In the rows, 128 means zero.
Known rows:
[166 120 155 115 130 168  95 138 117 130 146 136 121 107 111  89 150 118
 100 115 132 139 113 166 136  87 112 112 170 189 197] -> j_328
[173 115 145 125 134 152  85 149  97 137 144 147 146 107 107  87 141 131
  95 132 135 124 127 161 157  94 106 127 169 181 188] -> j_407
[178 115 145 114 132 167 113 147 113 129 151 150 121 114 111  97 138 123
  99 118 125 131 119 165 143  98 121 111 173 180 171] -> j_697
[177 104 140 119 128 180 120 148 108 126 154 150 125 123 117  97 140 133
  98 118 118 134 120 168 162 110 128 113 177 179 159] -> j_749
[185 103 135 122 132 181 115 149 111 110 146 153 129 114 131 101 151 154
 112 114 122 117 119 171 157  95 131 104 187 174 161] -> j_216
[168 115 138 131 123 193 108 162  82 110 156 164 111 108  96  90 166 126
 110 100 139 132 114 138 165  92 131 109 197 182 172] -> j_549
[173 107 139 114 127 172 118 134 116 132 148 143 114 105 117  87 133 127
 117 111 115 129 117 173 157 112 123 118 169 177 154] -> j_653
[217  75 120 105 144 172 122 136 121 130 121 149 138 137 114 142 145 148
 111 150 134 139 111 184 149  87 137  96 162 201 149] -> j_891
[193 102 126 131 159 162  94 144  97 115 164 159 132 123  84 139 131 134
 118 152 141 116 117 181 175  97 126 134 175 186 155] -> j_499
[169 124 150 116 135 173  86 129  91 119 153 122 133  89 102  92 143 151
 100 128 135 133 131 164 171  92 108 124 164 179 148] -> j_633
[175 107 151 100 152 184  97 105 126 123 152 145  70 100  97 123 141 118
 140 102 133 153  97 188 114  74 132  82 170 194 160] -> j_780
[205 132 204 119 119 212 142 167 116 120 174 108  90 116 159  58 186 142
  99  57 110 129 113 192  88  88 207  69 167 160 158] -> j_699
[189 108 145 118 133 180 118 136  99 119 143 141 122 118 120  92 140 140
 107 116 117 126 120 167 164 104 127 108 176 182 163] -> j_851
[185 105 141 128 132 179 111 139 107 149 160 142 112 112  98  64 149 109
 109 121 131 129  99 172 151  82 123 111 162 181 179] -> j_837
[187 103 136 117 131 178 128 142 117 122 168 151 123 123 114  90 140 140
 109 113 117 121 116 173 160 102 128 122 172 178 144] -> j_142
[167 115 132 129 131 193 106 139 118 127 154 133 131 108 117 105 150 144
 113 117 123 115 120 186 147  85 115 110 184 166 159] -> j_377
[197 116 199 100 145 173 101 123  97  96 145 101 119 105 129  89 151 154
  97 115 139 124 149 190 130  99 151 100 152 165 148] -> j_126
[185 105 155 117 126 183 119 137 135 109 142 128 141 135 129 102 146 161
 104 124 125 120 131 198 147  90 119 108 184 164 162] -> j_170

Facts:
j_126	σ	j_367; j_140	σ	j_407; j_142	σ	j_772; j_164	σ	j_593
j_220	σ	j_891; j_241	σ	j_103; j_261	σ	j_241; j_273	σ	j_703
j_28	σ	j_55; j_295	σ	j_76; j_311	σ	j_66; j_366	σ	j_866
j_367	σ	j_363; j_405	σ	j_261; j_407	σ	j_499; j_411	σ	j_220
j_421	σ	j_576; j_426	σ	j_726; j_454	σ	j_633; j_481	σ	j_140
j_503	σ	j_513; j_513	σ	j_957; j_544	σ	j_691; j_55	σ	j_123
j_593	σ	j_28; j_605	σ	j_538; j_633	σ	j_922; j_638	σ	j_872
j_670	σ	j_500; j_691	σ	j_780; j_699	σ	j_588; j_726	σ	j_142
j_744	σ	j_711; j_772	σ	j_223; j_797	σ	j_40; j_844	σ	j_987
j_85	σ	j_870; j_866	σ	j_426; j_870	σ	j_454; j_872	σ	j_421
j_897	σ	j_126; j_907	σ	j_85; j_922	σ	j_155; j_957	σ	j_295
j_100	η	j_213; j_103	η	j_756; j_119	η	j_368; j_122	η	j_86
j_14	η	j_363; j_142	η	j_201; j_142	η	j_742; j_142	η	j_882
j_155	η	j_201; j_155	η	j_213; j_164	η	j_196; j_170	η	j_201
j_170	η	j_926; j_196	η	j_357; j_201	η	j_213; j_216	η	j_201
j_220	η	j_537; j_223	η	j_170; j_223	η	j_11; j_237	η	j_77
j_261	η	j_907; j_272	η	j_922; j_272	η	j_810; j_28	η	j_987
j_310	η	j_374; j_310	η	j_213; j_311	η	j_328; j_328	η	j_987
j_333	η	j_165; j_338	η	j_576; j_338	η	j_55; j_339	η	j_797
j_339	η	j_780; j_347	η	j_155; j_347	η	j_72; j_357	η	j_328
j_363	η	j_837; j_363	η	j_155; j_363	η	j_55; j_367	η	j_155
j_367	η	j_357; j_368	η	j_213; j_374	η	j_537; j_377	η	j_131
j_382	η	j_328; j_382	η	j_213; j_40	η	j_987; j_405	η	j_368
j_407	η	j_987; j_41	η	j_201; j_411	η	j_165; j_411	η	j_86
j_416	η	j_537; j_421	η	j_810; j_437	η	j_155; j_437	η	j_55
j_437	η	j_213; j_472	η	j_316; j_472	η	j_363; j_472	η	j_637
j_472	η	j_213; j_481	η	j_131; j_486	η	j_671; j_486	η	j_213
j_492	η	j_201; j_492	η	j_837; j_492	η	j_528; j_499	η	j_201
j_499	η	j_922; j_500	η	j_155; j_513	η	j_837; j_513	η	j_363
j_513	η	j_213; j_513	η	j_405; j_528	η	j_537; j_533	η	j_780
j_533	η	j_653; j_538	η	j_55; j_538	η	j_213; j_549	η	j_907
j_576	η	j_697; j_576	η	j_407; j_586	η	j_213; j_588	η	j_382
j_588	η	j_437; j_605	η	j_155; j_605	η	j_926; j_620	η	j_740
j_620	η	j_374; j_620	η	j_756; j_627	η	j_213; j_637	η	j_993
j_638	η	j_357; j_638	η	j_437; j_653	η	j_77; j_653	η	j_537
j_66	η	j_576; j_667	η	j_103; j_667	η	j_213; j_671	η	j_697
j_671	η	j_328; j_671	η	j_405; j_686	η	j_374; j_686	η	j_213
j_694	η	j_213; j_697	η	j_363; j_697	η	j_213; j_699	η	j_77
j_699	η	j_131; j_703	η	j_155; j_703	η	j_377; j_711	η	j_363
j_711	η	j_237; j_712	η	j_772; j_72	η	j_14; j_72	η	j_537
j_726	η	j_907; j_726	η	j_213; j_732	η	j_131; j_732	η	j_213
j_732	η	j_405; j_742	η	j_363; j_742	η	j_500; j_749	η	j_155
j_749	η	j_407; j_752	η	j_201; j_756	η	j_213; j_76	η	j_201
j_76	η	j_131; j_77	η	j_213; j_771	η	j_220; j_772	η	j_213
j_773	η	j_131; j_783	η	j_987; j_792	η	j_201; j_792	η	j_100
j_792	η	j_328; j_797	η	j_382; j_797	η	j_405; j_801	η	j_426
j_801	η	j_993; j_810	η	j_86; j_828	η	j_810; j_837	η	j_987
j_837	η	j_213; j_85	η	j_310; j_85	η	j_155; j_85	η	j_537
j_851	η	j_55; j_851	η	j_237; j_872	η	j_201; j_882	η	j_837
j_882	η	j_537; j_891	η	j_368; j_891	η	j_671; j_891	η	j_772
j_891	η	j_699; j_897	η	j_772; j_907	η	j_328; j_907	η	j_213
j_922	η	j_368; j_926	η	j_131; j_926	η	j_213; j_950	η	j_382
j_966	η	j_772; j_966	η	j_407; j_987	η	j_368; j_987	η	j_213
j_993	η	j_382

Rows:
No name comes twice in this set of rows, the named rows included.
[153 105 109 124 135 195 103 116 129 140 135 161  90 102 113  75 142 114
 119  83 112 157  77 163 142  76  92  84 179 168 209] : j_55
[195 104 154 122 163 165  95 144  84 128 162 152 122 123  94 132 123 131
 117 144 138 108 129 169 166 106 133 124 161 206 159] : j_538
[213  95 165 147 208 179  41 113  90 112 195 155 111 104  88 120  77 137
 121 121 125 107 123 173 189 111  53 130 179 216 194] : j_500
[191  97 127 112 145 172 106 135 108 120 153 165 118 124  91 140 124 131
 124 132 131 132 119 177 172 106 117 118 173 192 154] : j_711

The same things again, as new rows of numbers:
Known rows:
[115 100 136 131 122 104 156 119 125 121 164  84 167 156  90 156 177  75
 125 129 129  97  84 139 183 151 102 156 102] -> j_311
[101 135 182 107 130 130 132 172 147 156  81 134 127 128 131 110 170 100
 156 138 158 115  93 162 202 111  90 107  93] -> j_220
[104  88  77 112 113 100 121 116 119  99 137 123 151 128  99 131  73 139
 141 112 124 106 137  97  98 148 135 136 146] -> j_792
[180  83 159  90 162  71 174 137  70 161 145 144 142 163  59  82 182  87
 169 152  98 180  59 165 176 169  83 183 129] -> j_726
[168 122  95 104 157 165 121 113 128  95 153 145 118 110  77 138  90 134
  92 152 137 141 154 137  91 125 168 129 133] -> j_966
[148 185 173 103 139  98 161 143 152 113 132 105 102 162 141 157 177 143
 145 145 132  98 125 170 193 147  80  92  92] -> j_503
[111  93  76 119 113 112 107 122 104 107 108 113 136 128 153  99  75 152
 161 113 134 101 147 112  97 152 109 126 161] -> j_41
[122 110  88 150 163 120 145 118 120 139 132 148 148 110 121 138 118 111
 122  97 138 139 153  88  96 133 157 149 133] -> j_437
[148 140 101 103 169 140 135 119 126 120 110 155 135 100  79 136  93 133
 119 127 140 141 157 114 109 115 168 110 126] -> j_851
[ 81 155 118  85  82 154 107 136 104 120 140 131 129 164 147 142  80 171
 104 162 103 105 147 138  91 138 127 120  94] -> j_828
[175 109 112 104 129 159 110 105 136 119 165 152 106 115  98 126  96 150
 108 152 139 147 128 136  98 130 171 123 147] -> j_712
[122 184 179 107 112 105 141 142 147 148 144  94 116 158 132 151 175 126
 132 146 141 114 130 172 188 132  78 128 104] -> j_670
[138 127 100 109 173 138 129 123 124 118 100 155 138  93  84 127  86 127
 125 114 144 145 153 107 116 114 169 108 131] -> j_711
[123 140 171 168 103 120 114 128 158 159 133 170  93 120 169 131 144 153
 116 117  96 154 119 116 100  87 138 119 150] -> j_780
[113 149 144 180 124 179 140 144 129 127 144  64 127 158  96 118 179  69
 151 177 164 150 100 180 123  63 158  85  83] -> j_407
[103 196 183 150 144 185 107 112 166 154 166  64 185 172 161 161 139 132
  56  93 157 116 149 152 205 169  68  95 151] -> j_454
[100 108 109 188 112 104 152 123 130 147 179 151 140 128 154 155 142 123
  95  95  81 148 110  77  83 116 155 154 141] -> j_382
[171  90  84 118 107 123 107 114 139  94 148 147 122 108  92 119  72 152
 135 151 128 120 116 117 115 145 150 117 162] -> j_732

Rows:
No name comes twice in this set of rows, the named rows included.
[ 85  88  74 103  89 140 103 131  98  92 126  98 127 142 109 100  72 122
 153 146 148 114 140 156  86 132 141  97 133] : j_499
[137 146  94 155 108 112 107 131 137 141 144 117  96 144 179 109 116 169
 161 134 130 125 158 141  91 140 102 141 165] : j_11
[153 101  80 104 113  79 102 126 118 147 145 126 105 144 108 101  72 174
 161 128 128 135 158 138 109 165  92 145 173] : j_223
[127 100 174 177 120 151 143 119 141 132 157  89 166 151 135 144 178  78
 104 124 132 113  63 155 190 158  91 146 111] : j_907
[ 99  89  86 108 130 122 112 129 117 106  84 151 143 109 109 103  75 146
 154 111 143 113 149 104 117 149 134 104 145] : j_492
[ 95 148 181 192 136 159 115 153 136 161  76 169  93  87 184  77 163 136
 154  87 121 166 139 112  86  90 134 120 139] : j_537
[126 101 185 192 102 159 115 127 131 125 163  87 131 155 122 119 177  69
 147 151 146 109  65 177 137 109 120 108 116] : j_405
[100 104  89 132 134 100 165 120 126 130 163 141 150 114  84 156  89 120
 106 105 124 125 135  75 108 130 157 130 131] : j_588
[132  99 152 160 107 148 113 119 150 147 118 165 111 103 156 110 121 135
 118 122 108 147 104 104  95 113 156 116 153] : j_756
[ 92 159  82 152 141  94 158 119 126 151 167 126 141 137 136 155 122 121
 130  85 118 139 159  95  98 134 134 153 132] : j_196
[101 135  91 188 150 104 151 124 108 146 160 127 153 136 161 145 148 110
 128  87 121 136 160  91  92 124 143 160 136] : j_357
[184 104 168 128 126 143 111 115 142 108 126  95 111 137 122 108 172 104
 152 170 148 111  80 172 192 151 100 125 129] : j_699
[153 100 135 158 110 166 109 113 112 132 154 158 107 141 178 113 153 129
 103 149  91 147 107 128  86 123 160 145 139] : j_368
[132 106 169 133 106 110 152 127 147 134 157 109 144 147  93 146 171  91
 113 147 124 110  59 149 189 142 101 141 108] : j_797
[120 139 110 198 183 176 110 115 126 150  96 152 154 126 185  99 137 121
 136  77 144 152 159 111  83 156 131 140 156] : j_155

The same things again, as new rows of numbers:
Known rows:
[119 129 136 123 121 123 136 123 111 129 127 133 124 136 128 124 129 134
 125 128 137 134 130 126 117 131 117 134 121 146 121 124 129 132 125 134] -> j_712
[116 131 138 129 116 124 143 122 109 132 123 126 131 134 128 125 129 132
 131 136 138 134 132 132 113 132 118 130 122 145 124 129 131 139 119 133] -> j_966
[135 130 114 132 119 116 138 115 113 116 144 143 119 127 115 125 147 137
 125 125 141 128 127 120 142 136 121 154 111 137 128 143 121 141 116 135] -> j_772
[119 128 127 133 130 136 130 134 130 123 115 117 148 125 133 126 110 127
 139 129 133 121 133 140 124 122 132 121 134 122 131 132 126 137 121 115] -> j_347
[127 131 122 127 144 128 121 128 130 125 121 120 129 136 129 108 125 135
 131 138 135 119 120 134 126 124 143 135 124 136 126 128 129 134 125 114] -> j_653
[134 133 114 131 151 122 115 134 136 120 127 121 125 130 126 108 133 131
 120 130 123 121 120 125 134 131 147 141 122 129 133 135 127 132 123 115] -> j_374
[132 130 129 125 121 125 126 119 128 140 126 130 125 124 120 125 133 131
 131 131 134 115 118 125 127 130 124 126 130 118 131 114 133 118 145 127] -> j_510
[127 126 129 123 131 135 121 132 134 120 130 135 130 128 138 141 107 122
 140 121 130 136 140 134 141 123 123 119 136 127 130 130 123 122 129 121] -> j_752
[148 148 130 121 112 141  91 131 128 129 143 158 140 117 112  96 163 169
 105 102 156  94 139 150 163 119 153 155 112 122 148 144 157 132 114 154] -> j_780
[148 119 106 136 138 106 118 139 139 111 133 130 106 118 114 127 158 131
  98 104 107 133 127  92 156 152 140 159 118 132 132 154 111 130 116 127] -> j_213
[116 112 112 145 150 103 166 107 128 117 130  98 115 112 126 147 102 109
 156 169  97 167  97 134  99 131 108 104 155 102  74 124  63 149 154 129] -> j_638
[127 122 121 135 134 122 130 137 133 116 128 123 130 126 125 126 132 125
 121 119 120 128 131 123 134 133 135 134 126 133 132 141 123 132 115 123] -> j_837
[120 137 133 124 126 119 136 122 137 135 144 137 122 124 115 132 134 123
 141 133 120 114 123 137 118 124 122 119 128 121 138 112 151 102 146 125] -> j_333
[148 162 126 109  97 129 122 121 130 112 150 138 135 102 134 155 150 170
 144 126 161 153 137 170 102  97 120 134  90 162 122 117 128 159 109 121] -> j_891
[138 126 128 137 126 135 123 127 133 135 127 126 127 125 131 130 138 127
 116 134 122 132 124 125 124 128 137 128 128 118 127 134 126 134 134 141] -> j_637
[156 125 207 132 119  81  98 116 148 151  59  93 212 221 126 153 111  75
  89  66  75 165 144 105 123 121 160 140 138 175 132  82 242 177 131 109] -> j_538
[126 120 129 138 124 132 136 130 129 127 122 120 140 122 133 137 128 124
 118 130 127 133 132 128 125 128 132 122 131 123 128 137 120 137 119 137] -> j_437
[125 130 137 119 133 137 128 130 112 129 128 134 126 144 142 127 117 130
 132 134 140 144 137 134 126 122 124 126 125 146 115 127 126 136 122 132] -> j_732

Rows:
No name comes twice in this set of rows, the named rows included.
[125 130 137 126 130 139 126 132 127 126 130 132 137 135 141 143 114 125
 132 132 129 144 141 139 127 116 125 112 130 129 123 132 123 134 125 138] : j_792
[133 134 122 136 128 138 137 117 120 126 147 139 132 136 136 131 125 128
 134 145 138 139 130 140 127 112 128 125 123 130 123 144 123 145 124 144] : j_726
[134 125 121 125 135 118 125 131 123 118 125 127 123 130 127 114 130 132
 122 123 131 126 126 119 136 136 134 144 123 137 124 135 122 133 121 120] : j_77
[129 128 133 111 123 130 120 124 116 127 125 136 122 137 137 130 113 129
 138 118 143 135 136 127 139 125 116 130 128 136 123 119 122 132 132 122] : j_773
[124 124 124 131 124 120 134 127 124 125 119 119 131 124 123 116 133 134
 123 122 132 120 124 120 129 141 130 142 125 130 129 134 125 133 123 122] : j_237
[105  79 101 114 143 112 146 156 140 117  25  35  12  68 144 166 123 121
  82 191  73 117 119 169  98 102 114 137 176 196 123  26  58  53 157 125] : j_844
[134 128 114 124 120 131 133 107 122 131 140 139 124 119 120 122 131 127
 142 140 138 113 116 126 133 126 123 134 124 107 133 126 127 126 146 131] : j_866
[141 118 115 126 132 119 117 141 141 108 133 131 118 115 125 139 127 119
 122 102 119 135 137 109 160 138 126 135 131 123 140 140 112 121 123 117] : j_201
[152 121 113 136 126 136 124 109 130 132 143 140 122 116 124 127 147 127
 122 139 129 122 114 117 137 126 135 133 124 101 127 139 121 134 143 148] : j_426
[124 132 117 132 125 141 135 122 128 116 138 134 149 127 139 130 107 124
 150 134 143 123 136 150 136 110 126 122 129 118 134 139 124 139 120 121] : j_142
[136 127 136 131 127 147 122 124 132 146 128 127 132 132 138 130 132 127
 120 143 129 129 120 133 119 118 134 118 127 115 122 123 129 135 140 147] : j_801

The same things again, as new rows of numbers:
Known rows:
[152 118 142 113 115 138 130 116 134 127 124 136 116 120  90 131 147 120
  92 124 117 107 135 101 114  81 109] -> j_773
[156 110 128 111 108 138 153 108 134 133 126 137 114 107  77 117 149 147
  93 136 116 117 139 110 126  97 108] -> j_14
[150 106 126 110  95 216 135 103 137 203 192 132 195  94  85 143 144 125
  92 125 112 108 133  99 131  80  90] -> j_363
[148 110 125 117 112 134 127 153 137 170 123 129 131 116 101 119 184 127
 104 130 111 108 136 118 111  91 112] -> j_513
[151 110 130 149 110 137 127 157 132 140 121 154 148 123  75 103 177 133
 127 127 119 106 145 101 114 118 145] -> j_503
[149 108 124 112 118 137 141 109 132 137 122 127 116 112  84 130 150 145
 104 127 115 112 135 115 135  89 109] -> j_749
[154 109 128 112 126 134 140 111 131 131 123 123 117 113  85 140 150 142
  94 128 118 107 136 121 118  84 102] -> j_627
[150 113 123 115 131 138 140 108 135 138 123 128 116 109  90 134 154 140
  95 126 119 106 139 119 124  84 102] -> j_966
[148 107 128 113 114 138 151 109 135 127 121 130 112  98  68 125 145 136
  91 127 118 107 138 138 133  78 103] -> j_922
[154 122 132 146 141 161 129 107 132 132 124 140 116  99  70 106 149 132
 117 129 116 118 141 121 121  82  95] -> j_122
[153 107 140 109 111 138 142 109 135 129 121 130 121 110  79 127 146 139
  88 125 116 108 134 113 113  91 106] -> j_77
[205 106 126 127 211 153 128 109 136 120 200 106 138 123 168 129 147 157
 104 128 134 150 136  97 103 168 140] -> j_699
[212 124 205 111  97 138 145 104 124 167 125 131 114 209 119 187 144 147
  99 128 113 106 170 100 207  72  87] -> j_40
[153 108 140 115 128 138 131 115 135 131 128 109 116 103  72 127 153 134
  95 127 116 105 136 120 116  78  96] -> j_686
[148 109 128 112 103 140 129 116 135 131 124 117 116 121  74 132 145 139
 108 126 118 124 138 112 128  82 106] -> j_752
[151 110 154 111 115 141 135 111 135 131 123 122 129 105  75 105 148 133
  90 127 117 109 136 119 120  88 101] -> j_740
[150 111 133 114 104 139 129 109 135 129 122 128 113 123  86 134 146 134
  91 124 114 107 135 106 116  85 109] -> j_926
[173 138 146 111 118 134 128 107 131 154 123 104 116 124  74 104 143 129
 107 141 115 109 187  98 115 127 120] -> j_220

Rows:
No name comes twice in this set of rows, the named rows included.
[150 111 128 133 142 149 128 108 134 133 124 128 114 104  74 122 150 135
 112 125 114 110 137 125 124  77  95] : j_272
[150 102 125 110  98 207 129 108 128 181 209 120 165 100  77 133 145 138
 112 123 116 106 133 103 137  79  95] : j_367

